Rows near named flat spaces through zero
liku_zim: [ 139 -118  -13  114  243   30   70   75 -117   59   71 -103  -20 -167
  -93  -66 -266  -36 -163  -63 -113  135  -94   78   29]
gilol_duku: [-114  124  347   23 -387   -4 -448  -31  -51 -401 -333   90  -77 -145
  -93  -75  384 -279  186  -90 -138  -73  495   33  -54]
bef_pipo: [ 160 -214   26  129 -255  400  -87  232   89  227  -81  143 -171  123
  -41 -204  185   39  238  -66 -219 -247 -116  347 -194]
bef_pipo: [ 146  -36  225   48 -132  280   -1   41 -185   86 -363    3  -50  -67
 -146 -271   33 -295   21    3  -39 -222   36   11  -96]
kebez_gub: [  16  227  -73  199  165 -162  -40 -165 -154 -102  232 -125  -58 -157
  -78   71 -199   95    4   87  -66  190  142  -55   88]
kebez_gub: [-135  334  178   40 -188  -25 -156  -52  -62 -336  -66   77  -95 -103
 -139   90  256 -319   18   66 -148  -85  436  102   20]
gilol_duku: [ 115  -90  316  -47 -342  154   34  122  102  223  -19  147  129  161
 -174   28  295 -243  178  240   51 -181   34    2  -61]
bef_pipo: [  35  201   85   78   33  200  221  -29    0   91   57  -95   50   99
 -164   44   27  -47  -84  212   26 -109    8  -57   -7]
muf_rigi: [ -28 -211 -131  -87   63   78  102  186   98   96    2  -15   54   36
  -53    2 -251   81 -104  -83  -64   29 -122 -129  -94]
muf_rigi: [  29  134  -86   21  154 -278  -40 -217   16  -61  247  -57   56  -53
  154  166  -10  227  -31   34  134  226   14    6  160]
bef_pipo: [-142   37 -253  -27  -21  -60  -62   51   90 -103  108  155 -152  145
  178   61  171  132  162  -75 -124  -51    0  256    5]
liku_zim: [   6   -6  -24   -8  -74  130  -19   20   93  126   46   -4  -34   -7
  -22   45  -50   67   60   59   48  -46   -9 -126  -12]
muf_rigi: [ -19  133  -55  -59   -7   48   89  -81  -87  115  -41  -16   16   27
  -73   24 -145  -50  107  205  121  -69   74 -341   46]
muf_rigi: [ -88  -79  432   15 -179 -219 -319  -19 -184 -380 -348   18  -14 -281
  -40 -171  245 -476  -69 -223  -48   26  205  123  -11]
liku_zim: [  31   80  -62   83  107 -303  -66 -110  -78  -31  317  -17  -76 -324
   -1  153 -268  -67 -134  -14    5  217   41   34  109]
liku_zim: [  39  -56  -62   66 -205  127  -45  218   39  -10   34  237 -126  159
  -64  -55  215  -70  193  -32 -334 -160   81  429 -146]
muf_rigi: [ -41  -10  -61 -115 -141 -115  -89   35   31  -33   18  157  -38  -69
   22   78  -26 -112   41  -30  -31  -14  120    3  -11]
liku_zim: [ 225  -34  -26  219   55  235  150  133  -98  101   25   38 -131   17
  -89 -193    1  -56 -119  -97 -291 -135 -145  542 -145]
liku_zim: [  27 -280  -92  -92   -1 -242   66  101  -54  148   71   38   81 -161
  -64  -18 -461  -94 -131  -99   12  120 -163 -192  -98]
liku_zim: [-152  111  412  229 -171  184 -183  217  -71 -478 -209   -8  -20  131
 -341 -109  524 -316  135   15 -460  -83  425  307 -111]
gilol_duku: [  33 -295  119  -82  -92  -22  -59  119    5   72 -158  128   28  118
  117 -138  256 -119  153  -78   36  -72 -177  176   -4]
gilol_duku: [-157  -38   -8  -41  155 -182   -2  104  -77 -315  -69  -11   73   38
  -53    6   16 -101  -78  -99 -182  135  129   41   17]
liku_zim: [ -28   67  -83  -15  151 -157   33 -195  -63   39   50 -182   90 -106
   25   44 -326  182  -73   49  214  165  -40 -422   66]
muf_rigi: [ -11   -9  -18   16   95   -4   93  -14  -50   39   -3  -92   74   52
  -58  -23 -124   60   -5   64   36   43  -48 -179   -1]
muf_rigi: [  66   81  107   74  -83  281  -33  148   45  -38   -7   97 -127    4
 -119   17  244 -188   24   40 -220 -142  167  324   -3]
kebez_gub: [ -73   22  151   97  -38   42  -41  -19   71  -18   64 -135   18  -46
  -81   37   24   26  -33   39   56   32  -18 -127  -13]
gilol_duku: [ -41 -315  327   71  321 -196  -31  190 -158 -304 -119 -237  209 -209
 -227  -96 -160 -253 -312 -188 -167  352   12  -64   41]
kebez_gub: [-258 -295  151   77  -44  -58 -291  337   84 -458 -123   75 -120   12
   15 -105  385 -163   22 -373 -403   58   55  487  -91]
gilol_duku: [-119  144   98  -53 -212   -9 -189 -108   37  -65  -67   50  -45    0
   30   71  206  -58  232  121  128  -74  200 -199   66]
gilol_duku: [  48  -58 -120 -144 -142   15   57  159    4   62  -32  281  -63   61
    5   10   45 -216   45  -20 -147 -157   52  246  -62]
gilol_duku: [-135 -111  275  -50 -382  221 -294  153   88 -118 -331  129  -69  112
  -45 -116  455 -199  335  -13  -68 -218  194  -10  -78]
kebez_gub: [ 140   -1 -383  -81  248 -256   48 -289  -52  301  234 -117  123  -30
  188  106 -529  533  134  138  332  289 -138 -547  156]
bef_pipo: [ -80 -313  166 -209   84  -42   -6  117 -124 -107 -464  -52   86 -163
   19 -213 -134 -339 -243 -258   89   -6 -112 -186  -23]
bef_pipo: [ 238  453 -156  285  141    2   62 -431  -22  250  479 -184  -41  -15
   56  179 -111  504  132  341  213  131    5  -89  169]
kebez_gub: [-317 -153  475   68  -78  -72 -142  322  -31 -619 -302  -61  159  110
 -309 -108  421 -406  -87 -170 -397   64  282  165 -140]
gilol_duku: [  42  -97 -236  -16  140   68  245   51   33  247  111   11   33  266
   87  -32  -72  229   83   79   42  -54 -297   21  -18]
bef_pipo: [-124 -209 -105 -214   27 -187  -55  206   28 -127  -26  261  -57   51
  156   56  184 -241   70 -129 -111    2   -5  273   92]
kebez_gub: [  67   40  146   72   70   95   43 -110 -105   -8 -195 -168  104   58
  -40 -149   34   71  -17   36   91   -5  -26 -137  -10]
kebez_gub: [ 126   33   60  166   18  108  106   80  -96  -20    8  -40   53   74
 -217  -96  -42   -6  -44   36 -240   -6   67  157 -129]
kebez_gub: [ 147  447 -344  183  -53  219  201 -212  -40  331  322   24 -159  151
  -59   90 -179  313  239  363   10 -183   47  -64  -27]
bef_pipo: [ 314   96 -214  -51 -211  299  137 -111   60  626  147  251 -119  252
  158   18  132  168  441  361  229 -321 -169   62   63]
liku_zim: [ 161 -210 -115  -17   90  -42   61   77    7  241  161    3   16 -161
  -27   22 -381   46 -109  -44    8  122 -162  -60  -12]
kebez_gub: [ 101    5 -260 -271 -189   75    9 -111  116  373  -25  190  -33   41
  204   83 -138  146  193  116  299 -159  -54 -288   36]
bef_pipo: [-305  -63  365 -137 -422  -72 -419  -36  -33 -288 -495   60   12   30
   20 -140  426 -273  387  -21  143 -137  274 -369  -20]
liku_zim: [ -13  120 -215 -283 -287 -185  -45 -166   94  237  108  267   28  106
  166  214   -7   66  336  248  291  -93  113 -332   83]
liku_zim: [ 264  -73 -158  -43 -342  365  170  168   69  468   -9  325 -122  221
  -30 -109   52  -50  213  113 -107 -406 -135  301 -212]
kebez_gub: [ -61  -72   54 -129 -199   87   20  140    5   48 -159  155  -32   32
  -69  -38   57 -289   58   22  -29 -195   38  -28  -75]
kebez_gub: [ -39 -364   96 -112  181 -408  -59   52  -21 -166  -53 -101  230 -165
   63  -27 -216  -11 -280 -283   57  338 -148 -102    6]
gilol_duku: [ -96 -195  283  -31  -35  -20 -165   61  -24 -215 -319  -87   86  -36
   -3 -155  180 -132  -39 -176   14   40   15  -57  -28]
bef_pipo: [ -32   16  -83  -19 -101  123  -46  153  120  -17   92  156 -173  -58
   -4   87   71 -118  -28  -67 -174 -108   72  273  -32]
kebez_gub: [ -29  127   95  269  132  -33  -25  149 -103 -418  105  -14  -51   33
 -197  -21  226 -110 -103  -97 -501  105  239  561  -53]
bef_pipo: [ 148  -30  -10  -60 -234  210   17  -64   69  379  -49   35  -34  -67
   -1  -37 -178   40   66   93  217 -179 -108 -253  -81]
gilol_duku: [-105  134  122   40  -69  -39 -245  -77  -11 -210  -31  -23 -104 -180
   -3   60  123 -102   59  -16   -5   45  239  -45   90]
bef_pipo: [ 112  -76  152  -73 -175  169    4   89   42  154  -99   49   23 -133
 -144   -6  -97 -218  -94   27   26 -102   52 -102  -69]
bef_pipo: [ 175  101  164  113   81   58  -37 -169  -74  102   49 -182    0 -305
  -82   16 -203  -29 -169   58  151  102   30 -163   91]
muf_rigi: [  22   12 -167  -34  -63   99  120  145    4  123   88  111  -34   44
 -159   51 -217  -59   38   95 -161  -80   76  -53  -93]
muf_rigi: [ -29  -69  -74   38   71   12   38  -70   39   47  -44 -107   51  181
  140 -101   47  311   66  -52  105    9 -219  -50  -39]
kebez_gub: [ -36 -235   45   -4  248 -278  -20   86  -30 -154   84  -87  106 -129
   19   23 -128  -31 -203 -176  -53  288 -103   59   69]
gilol_duku: [ -65 -173  530  -97 -309   96 -367  112  -62 -308 -575   66   -7 -194
  -71 -213  405 -521   11 -211  -40 -125  267   50  -40]
muf_rigi: [ -43  -23  145  -98 -284  156 -127   69    8   36 -226  149 -122  -74
  -21  -63  162 -322  114    3   31 -238   97  -14  -36]
liku_zim: [ -39  -76 -137 -169 -167  -65  -39  -39  115  142  -16  141  -69  -27
  208   28  -26   27   23  -89  177 -112 -144  -26  -32]
muf_rigi: [  -9  376 -134   69 -119  268  269  -69   -5  150   68   -7  -48  167
 -189   47 -102   32   12  269  -29 -267   91 -134 -129]
muf_rigi: [-101   99   42  -32   14  159  199  216   -5 -190 -104   25   95  189
 -274   24   61 -199 -124   68 -285  -98  213   52 -114]
gilol_duku: [  21 -144 -159 -245 -298  -39  -84  -18   60  241 -141  272  -78   44
  232  -51   20  -29  227  -43  190 -207 -112  -62  -51]
liku_zim: [  38 -144  -89 -103  -73   26  -10  128  122  140   94  163  -47   24
   71   73   33  -27   63  -15  -17  -42  -71  127   12]
liku_zim: [-124 -188  261  152   89  -79  -15  293  -85 -393  -89  -53   76   30
 -239 -122  168 -273 -168 -194 -414  111   73  349 -122]
muf_rigi: [   2   20  -27   10  -43  174  152  134  181   93  158   71   15  231
  -36  101  204   58   14  100  -85 -111  -68  215  -41]
gilol_duku: [ 255  -17 -184   40  230   37  374  -63  -83  399  202 -154  139  -65
 -135    6 -619  170 -263  129  115   87 -255 -265  -53]
muf_rigi: [ 126  131 -350  129  268 -275   91 -175  -27   68  454  -50   48   68
  100  158 -243  477   52   92  -27  288  -52   59   92]
bef_pipo: [  72  255  -18   58   84  284   44  -57   27  -40  -29  -38 -104    6
    4   33  146   38  -78   49  -51 -105  127  175   66]
[ 225  396 -276  177 -136  320   81  -38  125  223  398  196 -246  115
  -32  182  120  212  170  234 -215 -202  166  446  -20]  bef_pipo
[  88 -143   79  -41  122   10   81    9   18  166   36  -52    0 -169
   64    5 -100 -126 -210  -51  165   27 -237   27   86]  kebez_gub
[ -79 -111   -9  -14 -125  -87 -139  112  -13 -190 -127   70   76  147
  -66  -77   70   76  182  -80 -207   52  170  -19 -129]  liku_zim
[-208   74  122   59  -60   11   27   64   24 -274 -119  -61  146  356
 -119  -43  325   77  141   68 -145  -33  130  -26 -103]  bef_pipo
[ -20    7   35 -151    9 -121   19  -94  -39   -4 -117  -32  114  -84
   15   29 -140  -73  -97   13  181   47   39 -292   43]  bef_pipo
[-178 -217   59 -191 -117  -39  -37  209  126  -90 -128  135   33   87
   38   21  174 -196    8 -105  -28  -69  -32   32  -37]  kebez_gub
[ -23 -168 -120  -85   87 -256 -217  -71  -69  -48  -34  -21  -73 -339
  156  -19 -337   25  -70 -232   97  203  -28 -180   70]  liku_zim
[-114  -48  117   71   71  -45 -103   84   -1 -230  -15  -51  -62 -112
  -19  -10  105 -131 -113 -146 -126   71   33  174   21]  liku_zim
[  -6   64    6  -42  -36  -75 -125  -30   37  -21  122   91  -75 -112
   49  144   83  -91   79   59   31   44  130   39  135]  liku_zim
[ -87   87   78  133  152  -59   57  -47 -158 -118   -1 -223   74  -72
 -211  -34 -238  -25  -73   79  -36  129   77 -307   -6]  liku_zim
[  72  -65  -53 -222 -319   94  139  -23  182  436   18  151   61   74
   53   75 -106   -9   41  142  308 -235 -189 -264  -99]  liku_zim
[  22   34  164  108   44  100 -118   16  -22 -115  -30  -95    2  -50
 -106   -6  106  -12   45   36  -83   78  159   -8   58]  kebez_gub
[ -31   33  271   60  111  108   39 -125 -158    7 -248 -302   77 -177
 -144 -138 -182 -145 -153   58  220   13  -40 -458   38]  muf_rigi
[-282 -139  279   95  173 -243 -150  126   21 -470    5 -249   89 -252
 -155   48  -58 -165 -349 -254 -147  310   77  -61   -2]  bef_pipo
[ -89 -191 -114  -28  190 -375  -35   20    1 -156  133  -50   66 -126
  109   41 -219   99 -199 -239  -30  276 -135   41    8]  liku_zim

Rows near named flat spaces through zero
fotes-pufa: [-279  -99   28  -64  -99 -131   99    8 -424  378 -109  308  115   33
 -193  302 -184   78  223   11   30  -75   37   24  458]
kad-poso: [  68  140 -119  153    7  425  300  174  410 -195   -7  -55  195   18
  109 -185    6  124   79  102   51  304   86   98 -400]
gorol-gibun: [ 140   19   -9   52    3   -2   36   17  150  -26  -10  -83  -37  101
  158 -239  -41  102  189  109    6  137   35   73 -133]
nir-fopo: [-179 -111   15  141  -18  -20  173 -261 -323  252 -162  220   42  148
 -197  194 -210   59   14 -134   77   73   89  -99  116]
gorol-gibun: [  -3  -57  -57   14  114 -120   42 -144  -39   34  -18   85 -121   69
  -50   11   22   44   69   30   -2   26  -15    2   62]
gorol-gibun: [ -60  -25 -155   28  -76  120  127  -51    2   54   22  234  -20  118
 -105   65  208  -34 -212  -19   86   98   71   60  -42]
fotes-pufa: [ -34  -91  127   44  163 -335  -85 -226 -378  144  -16  -15 -189   28
 -113   34 -146  -59   61 -220 -176   15   26  -75  172]
fotes-pufa: [ -18   -2 -127 -178   73 -153   -1  -40  -77  101  -90  161 -279   50
 -129  130  159   10  111  318   55  -72    8  -22  304]
nir-fopo: [ 119   72 -128   22 -174  278   49   11  373   -6 -185   -8  -34   78
  -42   40  235  108  -25  255  187   81   93  -12 -162]
fotes-pufa: [-154 -120   77 -101  -55 -215  214  169 -246  266  -28  298   10   28
  -26  149  -57  153  276   15  -20   -2    0  230  341]
fotes-pufa: [  85  -19   -3  -21  -90  -53 -148  -90  -24   10   15  -30 -119   79
   22  -61  112  -93 -190  -15   42  -48   20  -46  -36]
kad-poso: [  75   62 -151   -1   17  230  117  153  490 -190   28   -4  101  -66
   71  -31  221  143   76  177   70   52  -64  138 -192]
fotes-pufa: [  23  -56    4 -269  288 -422 -260  132    1 -236  363  -17 -243 -281
   19   47  380 -189 -171 -149 -277 -282 -260  166  212]
nir-fopo: [ 217  -13   45 -147  124 -372 -298  -61   25  -33   40 -171 -406  -26
   36 -110  232  -64   58   84 -152  -92  -43   16  122]
nir-fopo: [ 126  -22  -48  228  -55  230  108 -140  304 -149   16  -46   68  118
   74 -152  114   40 -250 -189   82  186   40   31 -466]
kad-poso: [ -39   68   97   17 -177  214  179  321   57   43  -13   48   72 -127
 -119  163  237  -34 -190 -227 -112  181  155  183 -116]
fotes-pufa: [-232  -26   94   85  -11   -6   44   -7 -330  216  -45   52  293  -52
 -103  141 -381   49  239 -156  -75    5   27  -54  206]
zure-gunor: [ 254   55  -87 -154   88  -19   82  351  540 -325  218  -43 -201  -88
  249 -247  491   55  -17  156  -78   76  -96  356 -228]
zure-gunor: [ 173    0 -110  -98  202 -217 -158  -78  162 -160  132  -56 -348  -11
   12 -119  351  -78  -80   66 -115  -12  -63   60  -18]
nir-fopo: [-105   88  -55  -36  -11  236  237  196   58  -46  -56   72  183  -34
   43   31 -172   75  146  228  115   27    5   -4   17]
kad-poso: [-119  -90  208   18   65 -337 -277 -473 -779  216 -132  -63 -259   82
 -235  175 -351 -310 -307 -263  -41 -201   65 -453  281]
zure-gunor: [ 221  118 -151   81 -137  321 -125  120  511 -266  185 -179  102    7
  169 -291  355  -75 -284  -37    9  142   28  111 -476]
gorol-gibun: [ -43   55 -121 -213  198  -71 -219   95   88 -269  250  -37  -53 -251
  -37   96  259 -206 -227   34  -97 -273 -204  -26  121]
nir-fopo: [ -30  -64  -61   29 -225   72  233  -54  -40  298 -253  274  -68  247
  -94  112   42  180  122  199  215  137  160   62   97]
nir-fopo: [-184  -72   10  -85  -21 -144   83  -74 -411  236  -88  252  -94   73
 -170  219  -93  -44   -9   32   52  -71   47  -61  336]
fotes-pufa: [-318  -90  101  357 -292  307  541 -330 -563  590 -561  338  290  406
 -251  254 -741  256  261   -4  340  315  350 -258   87]
gorol-gibun: [ 133  -12   13    5  143  -96  -98  -33  191 -213  128 -146  -87  -63
  117 -142  106  -25  -68  -77  -80  -38 -110   37 -161]
nir-fopo: [ 126   24  -36  -51  -67   30 -274  -78  179 -143   51 -141 -107  -52
  -13   12  277 -149 -343  -30   33 -153  -51  -95 -121]
kad-poso: [-171  -16   39 -315  178 -300   -2  280 -296  -35  207  165 -121 -224
  -36  172   83 -145   -5   25 -162 -236 -148  121  428]
zure-gunor: [-102  -59   88  112 -174   77  152 -132 -229  258 -244  123   59  142
 -126  163 -208   78   15  -48  136   68  137 -101   55]
gorol-gibun: [-255  -83  -61 -278 -235  -66   -4  -44 -404  297 -197  393 -104   72
 -241  468   40  -86 -194  298  313 -367  -12 -167  548]
zure-gunor: [ 118  -33  -15 -232  290 -538 -623 -244 -209 -154  262 -215 -423 -140
  -39  -55  240 -342 -238  -71 -241 -362 -198 -170  267]
kad-poso: [-174   -8   52  -53  -97   -4   85   50 -369  191  -54  178  -14    6
 -175  210  -42 -113 -141  -88   -6   -2  107  -39  209]
gorol-gibun: [ 220  -37   70   -1   14 -181 -116   38  137 -120  161 -133 -162   42
  216 -292  164  -29  -71 -120 -108   53  -34  159 -189]
kad-poso: [  97   57  -66  119   23  225  -52  -39  279 -280  137 -179  188    3
  197 -250  -57  -44 -164  -50   62   16  -76  -58 -375]
gorol-gibun: [  33 -142  112    5   99 -476 -234 -415 -474  251 -104  -12 -347  175
  -96   -8 -171  -65   75  -74  -64  -81   32 -185  280]
kad-poso: [ -45  -35 -133 -144 -102  -14   15 -166 -145  123 -161  248 -286  154
 -187  225  209  -91 -270  253  239 -130   55 -146  205]
zure-gunor: [-110  -40   62 -170   61 -181 -108  -65 -231   43  -85   23  -64  -79
  -55  206 -178  -36   54  166   85 -321 -128 -184  336]
zure-gunor: [  73   51    3  144 -102  245  149  167  284  -66   32  -64  206    8
  119 -157   28  112   59  -90  -20  226   68  166 -309]
kad-poso: [  48 -117   91   45 -132 -130  130  -33 -114  162  -54  128  -74  200
  109 -107  -61  101   54  -44   74   91   60  123  -12]
nir-fopo: [ -31  138 -193  -20 -262  564  330  292  395  -75 -120  166  211   44
   17   72  174  101 -104  334  298  119   99   76 -207]
nir-fopo: [ 166   93  -91  -89  -71   27 -291   11  177  -83   56 -145 -197  -33
  -45  -51  379 -165 -240   64  -49  -28   47  -33  -69]
zure-gunor: [  99  -19   66  101   42  -56  -86  -86  108  -25  -11 -160   13   -7
   54  -99  -50   68  111 -101  -74   48  -13    3 -120]
fotes-pufa: [-266 -109   72   38 -412  146  345   56 -372  485 -293  409  257  238
  -89  254 -319  191  156   96  303   41  166   30  266]
zure-gunor: [-139  -46  -30   78  164  -21   58 -169 -112    4  -11   51  120  -25
  -82   98 -217   43  103  -60   -2  -41  -73 -102   72]
fotes-pufa: [ 134    3   68   92 -149   64 -146   22  136  -67   98 -164  100   28
  156 -204   46  -44 -152 -186  -26   43   14   50 -261]
zure-gunor: [  61  -50   -7 -148  166 -351  -98  -34 -124   16   72   32 -295   17
   31  -67   87  -27  124  108  -97  -73  -63   56  223]
gorol-gibun: [ 169   39  153 -161  182 -339 -301  229   47 -197  268 -302 -138 -231
  211 -234   85 -107  114  -99 -322 -115 -142  140   48]
gorol-gibun: [ 136   79   -7  -54  -76   85   -8  158  190  -85    2  -92  -74    5
  108 -131  132   -7  -21  136   19   55   43   60 -120]
nir-fopo: [ -98  -39   30   -9  -11  -82 -186 -208 -248  102  -62   -9    4  -14
 -144  171 -116 -101 -105  -66   28 -178  -24 -213  174]
nir-fopo: [ -57   56  -25 -160  102  -70   49  207  -94  -49  107   70 -100 -110
  -30   43  109  -94   -8   65 -109  -18  -12   83  159]
fotes-pufa: [-102  -18 -222 -146   26   74   55   -8   99  -82   57  260  -76  -26
 -140  227  331  -69 -270  151  142 -155  -89    9  112]
fotes-pufa: [ 113  -10  112  -50  186 -382 -381 -126 -210  -39  156 -251 -221  -79
   32 -158  -15 -180    4 -177 -273  -90  -54  -73  103]
kad-poso: [  93  -58   41   38   30  -73   18  -13  133  -91   63  -47    8   36
  172 -158  -27   78   47  -39   13   -2  -79   86 -133]
zure-gunor: [-156  -29  115  164 -403  445  686  405   40  197 -139  349  388  139
   81   69 -121  245    5 -134  193  352  212  331 -240]
kad-poso: [ -96   18 -107    7  -28  186  138  -35   58   18 -110  135   52   11
 -135  187   42   37  -59  115  136   -5   23  -66   19]
gorol-gibun: [-131  150 -207  -99 -162  422  185  164  118   30 -172  176   95   -5
 -174  243  115   -6  -82  377  235    7  107  -95   74]
gorol-gibun: [  31   14  -89 -218  162 -220 -204  149   49 -175  289  -12 -107 -142
   99  -94  225 -128  -29   69 -138 -179 -174  120  154]
zure-gunor: [-160 -102  204  133   25 -129  193    5 -335  205  -31   90  158   -7
  -47   80 -320   96  196 -323 -137  117   48   85   95]
kad-poso: [-257   -3   98 -103  145 -169 -103   91 -404   59  127   21  154 -240
 -133  218 -219 -136   61 -186 -201 -190  -96  -62  353]
[ 103   -6  110   24  323 -324 -361 -147  -59 -199  219 -350  -61 -172
  102 -203 -138 -122   83 -238 -301 -116 -164  -89  -21]  gorol-gibun
[-137   -4   -1  165    2  111  185  -34 -133  162  -64  101  167   32
 -144   86 -143   76  132 -167  -72  217  123   30   -7]  gorol-gibun
[  42   32  -21  -22   71   99   90  280  342 -265  219  -64  222 -141
  249 -177   33   84   93   -1  -44   -8 -158  215 -190]  zure-gunor
[ 266  -30  110   45  134 -229 -274   29  226 -293  336 -310  -84  -90
  284 -391  177 -102 -143 -335 -261   12 -132  169 -324]  nir-fopo
[  67   30  -28  -82   -7  -51 -208   47   51 -102  141 -102   -8  -41
  106 -125   75 -104  -83   30  -30 -111  -71   -3   -6]  zure-gunor
[  14  -43  240   51   36 -286 -279 -175 -434   98   34 -219  -57   -2
   27 -103 -313 -166  -32 -288 -173  -74   18 -174   86]  fotes-pufa
[-133  -53 -120 -142  -41 -112  301  246 -134  251   31  436 -118   77
 -116  131  263  105  187  121  -46  166   97  342  311]  gorol-gibun
[ -33   -7   54  -15   65 -187 -317 -287 -373   69  -24 -148  -66   39
  -38  -29 -297 -176  -36   -4   -7 -188  -25 -321  183]  nir-fopo
[  10  -81   74  211 -157   91  172  -93  -60  107  -43   52  186  222
  155 -194 -266  116   40 -145  112  175   78   45 -219]  kad-poso
[ -65   58  -22   30   13  144   54  156  116  -39   53  -15  181 -135
  -50   67   42   28   58  -77  -92   64    3   82  -42]  nir-fopo
[ 131   39   50    5  277 -174 -212 -114   46 -231  116 -287 -147 -115
   74 -167  -44 -105   -1  -77 -179  -55 -100 -110  -94]  nir-fopo
[-215   91 -132   26 -164  384  311  164  -33  163 -155  240  254   38
 -161  204  -85   84   92  184  153  145  150    1   78]  nir-fopo
